Here is a tiny trained network, its code and every weight. The questions are about switching its units off for an input and a class, where a switched-off unit gives its printed mean instead of its output.

import numpy as np


def w(rows, s, z=0):
    codes = np.array(rows[::2]) - 128.0
    scale = np.full(codes.shape[1], s)
    scale[-1] = z or s
    return codes * scale


def norm(h):
    return h / np.sqrt((h * h).mean(-1, keepdims=True) + 1e-5)


def f(y):
    return y / 2 * (1 + np.tanh(0.7978845608 * (y + 0.044715 * y**3)))


def log_softmax(a):
    a = a - a.max(-1, keepdims=True)
    return a - np.log(np.exp(a).sum(-1, keepdims=True))


def net(x, mask):
    res = np.array(x, float).reshape(1, 4) / 4 @ E
    u = 0
    for l in range(2):
        y = f(norm(res) @ A[l][:, :-1].T + A[l][:, -1])
        res = res + np.where(mask[u : u + 9], y, B[l][:, -1]) @ B[l][:, :-1]
        u += 9
    return log_softmax(norm(res)[-1] @ U[:, :-1].T + U[:, -1])


A, B = {}, {}
E = w([
[186,188,191,1,83],'x0',
[208,231,224,247,99],'x1',
[130,126,129,135,121],'x2',
[198,3,194,63,203],'x3',
],0.0076)
A[0] = w([
[150,142,56,6,73,69],'0.n1',
[67,152,105,116,121,113],'0.n2',
[140,170,146,171,112,70],'0.n3',
[141,135,124,143,142,100],'0.n4',
[83,153,87,140,150,2],'0.n5',
[84,123,50,93,75,139],'0.n6',
[154,119,202,153,185,107],'0.n7',
[106,70,112,111,118,67],'0.n8',
[153,188,194,98,122,47],'0.n9',
],0.015,0.0062)
B[0] = w([
[44,197,254,167,222,253],'0.n1',
[236,184,116,151,153,170],'0.n2',
[25,80,124,96,119,175],'0.n3',
[114,149,118,133,153,124],'0.n4',
[173,26,111,135,141,137],'0.n5',
[232,136,116,216,181,229],'0.n6',
[188,112,81,193,192,202],'0.n7',
[106,96,125,162,41,164],'0.n8',
[154,139,14,77,52,188],'0.n9',
],0.0068,0.0072)
A[1] = w([
[8,145,92,184,130,79],'1.n1',
[62,48,113,118,129,104],'1.n2',
[68,137,131,161,104,142],'1.n3',
[156,140,152,131,113,146],'1.n4',
[162,142,155,155,118,201],'1.n5',
[115,98,224,38,128,13],'1.n6',
[131,56,198,139,176,253],'1.n7',
[203,63,118,68,84,163],'1.n8',
[106,179,125,83,49,48],'1.n9',
],0.014,0.0038)
B[1] = w([
[180,122,180,92,178,186],'1.n1',
[93,183,136,66,74,162],'1.n2',
[116,160,148,66,126,155],'1.n3',
[88,103,156,80,173,142],'1.n4',
[63,83,121,77,151,179],'1.n5',
[191,63,105,231,152,180],'1.n6',
[123,118,74,132,64,254],'1.n7',
[87,250,169,128,164,176],'1.n8',
[84,106,120,121,96,160],'1.n9',
],0.013,0.0089)
U = w([
[193,35,95,188,141,255],'0',
[144,176,233,119,198,20],'1',
[100,109,106,96,4,71],'2',
],0.017,0.0024)

Each question gives the input, the list of numbers given to net, and the class t.
The units are the neurons (one row each of A and B). Each row of codes is followed by its name. A weight is (code - 128) times the scale printed after its matrix; where a second scale follows, it is the last column's (A, B and U).
mask holds one flag per neuron, layer by layer. A switched-off neuron (its flag False) gives its mean, the last column of its row in B, instead of its output. The means were averaged over made-up inputs and are rounded, as every weight is.
A unit's drop is (log p(t) with every unit on - log p(t) with that unit switched off) / (log p(t) with every unit on - log p(t) with every unit switched off).
The circuit of an input: a set's keep is (log p(t) with only the set's units on - log p(t) with every unit switched off) / (log p(t) with every unit on - log p(t) with every unit switched off). Starting from the 12 units with the biggest drops (on a tie, the unit counted first), units are removed one at a time, each time the one whose removal leaves the highest keep (on an exact tie, the one counted first), for as long as the keep stays at least 0.8.
units of the circuit, in order: the units of the circuit, biggest drop first
unit that matters most: the unit with the biggest drop
top k neurons: the k neurons with the biggest drops, biggest first
drop when u is switched off: that unit's drop, to one decimal
input [-7,0,-4,3], class 2: units of the circuit, in order -> (1.n2 0.n6)
input [-7,-5,3,8], class 2: unit that matters most -> 1.n2
input [-2,0,4,-6], class 0: top 4 neurons -> (0.n1 0.n6 0.n2 1.n8)
input [3,0,-5,6], class 0: top 4 neurons -> (1.n6 1.n7 0.n6 0.n2)
input [8,4,6,-1], class 2: top 2 neurons -> (0.n9 1.n9)
input [1,6,1,-1], class 2: top 2 neurons -> (0.n1 0.n9)
input [0,-7,3,-1], class 0: top 2 neurons -> (0.n6 1.n8)
input [4,-4,3,1], class 0: top 4 neurons -> (1.n6 1.n8 1.n7 1.n2)
input [1,5,1,-2], class 2: top 4 neurons -> (0.n1 0.n9 1.n9 1.n8)
input [4,0,-4,3], class 0: top 2 neurons -> (0.n1 1.n6)
input [-8,4,3,-4], class 1: drop when 1.n4 is switched off -> 0.0
input [-5,2,3,-2], class 1: drop when 1.n1 is switched off -> 0.3
input [8,-2,-4,-6], class 1: drop when 0.n1 is switched off -> 1.3
input [7,-2,3,-2], class 1: units of the circuit, in order -> (0.n1)
input [-6,-6,-3,7], class 2: drop when 1.n2 is switched off -> 0.1
